Below is a small trained network, with its code and all its weights. Each question gives an input and a class and asks what happens when units are switched off, that is, made to give their printed mean instead of their output.

import numpy as np


def w(rows, s, z=0):
    codes = np.array(rows[::2]) - 128.0
    scale = np.full(codes.shape[1], s)
    scale[-1] = z or s
    return codes * scale


def f(y):
    return np.maximum(y, 0)


def log_softmax(a):
    a = a - a.max(-1, keepdims=True)
    return a - np.log(np.exp(a).sum(-1, keepdims=True))


def net(x, mask):
    res = np.array(x, float).reshape(1, 6) / 4 @ E
    y = f(res @ A[0][:, :-1].T + A[0][:, -1])
    res = res + np.where(mask, y, B[0][:, -1]) @ B[0][:, :-1]
    return log_softmax(res[-1] @ U[:, :-1].T + U[:, -1])


A, B = {}, {}
E = w([
[198,118,63,3,79,91,71,93,193,184],'x0',
[136,117,20,171,51,197,202,42,104,84],'x1',
[175,41,136,143,80,123,161,181,31,197],'x2',
[157,166,121,119,180,77,69,54,3,110],'x3',
[117,153,44,94,199,234,65,203,93,145],'x4',
[128,144,126,118,126,127,144,132,124,131],'x5',
],0.0078)
A[0] = w([
[90,132,158,190,161,135,150,157,101,98,18],'neuron 1',
[129,141,207,111,211,73,87,194,148,185,41],'neuron 2',
[112,150,125,113,178,75,98,61,39,122,62],'neuron 3',
[109,138,254,78,194,67,79,208,128,162,76],'neuron 4',
[99,125,156,183,158,131,153,157,85,86,1],'neuron 5',
[116,125,206,130,65,44,170,57,152,135,20],'neuron 6',
[177,119,64,45,107,80,109,109,199,190,34],'neuron 7',
[78,148,51,77,196,223,107,192,87,150,44],'neuron 8',
[120,162,67,129,195,216,81,188,98,171,12],'neuron 9',
[139,95,222,162,95,34,184,56,153,115,64],'neuron 10',
[181,122,69,82,90,135,119,89,153,144,43],'neuron 11',
[162,49,127,140,82,120,154,187,52,214,64],'neuron 12',
[92,172,116,125,193,111,74,73,206,29,60],'neuron 13',
[81,198,115,99,170,125,99,66,209,51,87],'neuron 14',
[141,146,118,128,184,84,102,76,46,117,64],'neuron 15',
[123,139,79,117,191,213,78,177,107,156,26],'neuron 16',
[139,136,130,146,152,146,91,98,156,95,63],'neuron 17',
[133,117,57,138,140,190,106,154,108,134,38],'neuron 18',
[125,105,176,163,72,57,160,50,142,136,50],'neuron 19',
[116,116,122,114,154,112,127,106,95,115,14],'neuron 20',
[155,147,142,129,158,128,98,54,64,121,78],'neuron 21',
[182,142,57,60,99,102,101,105,159,169,31],'neuron 22',
[141,124,15,154,66,205,203,37,93,51,32],'neuron 23',
[91,100,111,164,100,174,156,145,188,163,68],'neuron 24',
[103,155,191,199,173,189,184,145,88,89,47],'neuron 25',
[127,121,165,122,149,110,102,156,136,131,2],'neuron 26',
[145,148,86,128,145,141,127,22,47,110,96],'neuron 27',
[128,104,156,138,103,184,180,175,224,134,45],'neuron 28',
[161,52,125,120,123,86,142,164,33,174,87],'neuron 29',
[180,175,153,132,182,62,65,74,50,100,56],'neuron 30',
[140,137,144,78,118,113,91,123,143,170,94],'neuron 31',
[114,106,129,133,142,134,111,101,146,144,70],'neuron 32',
[67,191,117,120,167,119,115,80,175,83,49],'neuron 33',
[61,116,157,183,146,139,170,181,140,90,66],'neuron 34',
[131,147,206,113,193,78,81,194,145,151,37],'neuron 35',
[188,59,138,139,101,130,147,156,49,203,77],'neuron 36',
[123,128,181,147,106,96,155,91,131,119,31],'neuron 37',
[53,132,188,208,176,163,177,164,60,32,64],'neuron 38',
[65,78,145,127,102,189,196,194,252,159,75],'neuron 39',
[221,89,98,58,103,113,110,111,159,165,52],'neuron 40',
],0.0076,0.0032)
B[0] = w([
[109,88,149,98,152,112,62,73,86,178,176],'neuron 1',
[57,42,42,173,43,177,191,76,130,69,206],'neuron 2',
[134,191,153,23,47,148,85,222,179,147,193],'neuron 3',
[41,43,47,137,54,182,216,111,134,49,226],'neuron 4',
[117,111,139,99,151,111,86,85,69,174,173],'neuron 5',
[204,131,75,179,172,63,100,139,126,76,201],'neuron 6',
[98,107,167,71,169,87,51,39,22,191,204],'neuron 7',
[217,137,69,200,171,34,110,161,128,53,223],'neuron 8',
[223,144,68,164,184,22,119,133,139,73,209],'neuron 9',
[195,160,69,181,182,15,109,167,122,68,218],'neuron 10',
[76,80,135,114,150,115,99,69,44,155,181],'neuron 11',
[156,162,220,188,194,215,213,143,224,183,199],'neuron 12',
[158,172,173,204,164,212,195,125,152,181,210],'neuron 13',
[158,162,244,211,227,210,224,114,176,190,214],'neuron 14',
[118,185,164,61,74,136,91,204,172,135,188],'neuron 15',
[203,136,102,182,143,41,106,129,153,72,200],'neuron 16',
[161,125,151,138,124,157,169,146,119,140,149],'neuron 17',
[157,108,84,174,148,90,133,138,136,101,174],'neuron 18',
[186,141,68,155,176,74,123,150,138,61,199],'neuron 19',
[114,142,128,104,122,136,102,145,130,114,137],'neuron 20',
[116,154,135,82,85,146,102,186,152,129,180],'neuron 21',
[86,101,125,115,162,108,95,88,35,159,190],'neuron 22',
[32,10,41,180,38,185,216,88,147,68,255],'neuron 23',
[108,157,114,80,67,133,99,185,148,131,177],'neuron 24',
[103,76,148,65,174,100,62,49,68,173,206],'neuron 25',
[101,117,111,127,119,137,151,113,130,110,146],'neuron 26',
[87,148,129,38,24,142,96,189,185,108,209],'neuron 27',
[134,175,151,58,69,126,88,194,115,113,191],'neuron 28',
[145,177,199,185,155,199,185,154,179,153,186],'neuron 29',
[110,174,131,77,38,142,73,186,185,136,203],'neuron 30',
[85,84,129,116,144,125,124,52,94,145,163],'neuron 31',
[128,143,139,142,122,112,135,120,130,128,130],'neuron 32',
[147,143,198,179,166,179,188,131,149,176,185],'neuron 33',
[117,123,157,62,136,116,80,97,71,172,189],'neuron 34',
[47,68,58,155,76,163,177,79,134,83,198],'neuron 35',
[157,179,191,199,193,202,191,119,195,170,193],'neuron 36',
[177,122,84,151,155,92,116,123,129,99,161],'neuron 37',
[91,102,153,50,170,92,41,31,31,213,236],'neuron 38',
[138,209,180,3,26,113,37,228,147,137,224],'neuron 39',
[106,110,144,103,170,120,95,74,71,197,189],'neuron 40',
],0.0058,0.0098)
U = w([
[109,69,150,69,177,97,56,43,13,194,62],'0',
[65,25,57,141,51,181,187,105,131,39,76],'1',
[255,131,80,163,189,18,97,167,120,21,85],'2',
[134,174,163,31,32,140,64,243,150,127,193],'3',
[179,146,214,179,209,218,191,128,160,187,255],'4',
],0.0079,0.00052)

Each question gives the input, the list of numbers given to net, and the class t.
The units are the neurons (one row each of A and B). Each row of codes is followed by its name. A weight is (code - 128) times the scale printed after its matrix; where a second scale follows, it is the last column's (A, B and U).
mask holds one flag per neuron, in row order. A switched-off neuron (its flag False) gives its mean, the last column of its row in B, instead of its output. The means were averaged over made-up inputs and are rounded, as every weight is.
A unit's drop is (log p(t) with every unit on - log p(t) with that unit switched off) / (log p(t) with every unit on - log p(t) with every unit switched off).
The circuit of an input: a set's keep is (log p(t) with only the set's units on - log p(t) with every unit switched off) / (log p(t) with every unit on - log p(t) with every unit switched off). Starting from the 12 units with the biggest drops (on a tie, the unit counted first), units are removed one at a time, each time the one whose removal leaves the highest keep (on an exact tie, the one counted first), for as long as the keep stays at least 0.8.
circuit, biggest first: the units of the circuit, biggest drop first
unit that matters most: the unit with the biggest drop
k most important neurons: the k neurons with the biggest drops, biggest first
drop when u is switched off: that unit's drop, to one decimal
input [4,4,-8,-6,-6,-7], class 4: circuit, biggest first -> (neuron 14)
input [-7,7,4,-5,8,-4], class 2: 3 most important neurons -> (neuron 8; neuron 9; neuron 16)
input [8,-5,7,-1,8,8], class 0: 2 most important neurons -> (neuron 7; neuron 40)
input [-5,6,8,-8,7,1], class 3: 4 most important neurons -> (neuron 39; neuron 24; neuron 28; neuron 14)
input [-6,-7,3,4,-6,-7], class 1: 3 most important neurons -> (neuron 4; neuron 2; neuron 35)
input [-7,-2,-4,-7,2,6], class 0: 2 most important neurons -> (neuron 38; neuron 25)
input [-5,-7,-8,4,-6,3], class 4: 4 most important neurons -> (neuron 14; neuron 13; neuron 23; neuron 33)
input [-8,-4,-3,-7,1,-5], class 0: 2 most important neurons -> (neuron 38; neuron 25)
input [-6,6,6,6,-8,-1], class 2: 2 most important neurons -> (neuron 10; neuron 19)
input [6,-2,-6,7,4,1], class 3: 2 most important neurons -> (neuron 30; neuron 3)
input [-7,3,-8,1,-3,1], class 4: 2 most important neurons -> (neuron 14; neuron 13)
input [-2,6,-8,-3,6,-3], class 4: 2 most important neurons -> (neuron 14; neuron 13)
input [-6,-6,-4,1,-4,-6], class 0: 2 most important neurons -> (neuron 38; neuron 23)
input [-3,3,-3,-6,1,3], class 3: unit that matters most -> neuron 39
input [-4,3,-4,7,8,7], class 2: 3 most important neurons -> (neuron 8; neuron 9; neuron 16)
input [2,-6,-3,5,4,-7], class 1: circuit, biggest first -> (neuron 4; neuron 2)
input [-6,-2,8,1,3,-5], class 4: 3 most important neurons -> (neuron 12; neuron 36; neuron 29)
input [-4,-6,6,4,6,-1], class 1: 4 most important neurons -> (neuron 4; neuron 2; neuron 35; neuron 10)
input [8,-8,-8,-2,-3,5], class 0: drop when neuron 23 is switched off -> 0.7
input [6,4,-5,-2,8,7], class 2: unit that matters most -> neuron 8
input [6,-8,6,4,1,-3], class 1: drop when neuron 4 is switched off -> 0.4
input [-2,-7,-8,-2,2,-1], class 4: drop when neuron 14 is switched off -> 5.3
input [7,0,-1,-4,8,7], class 2: drop when neuron 8 is switched off -> 0.9
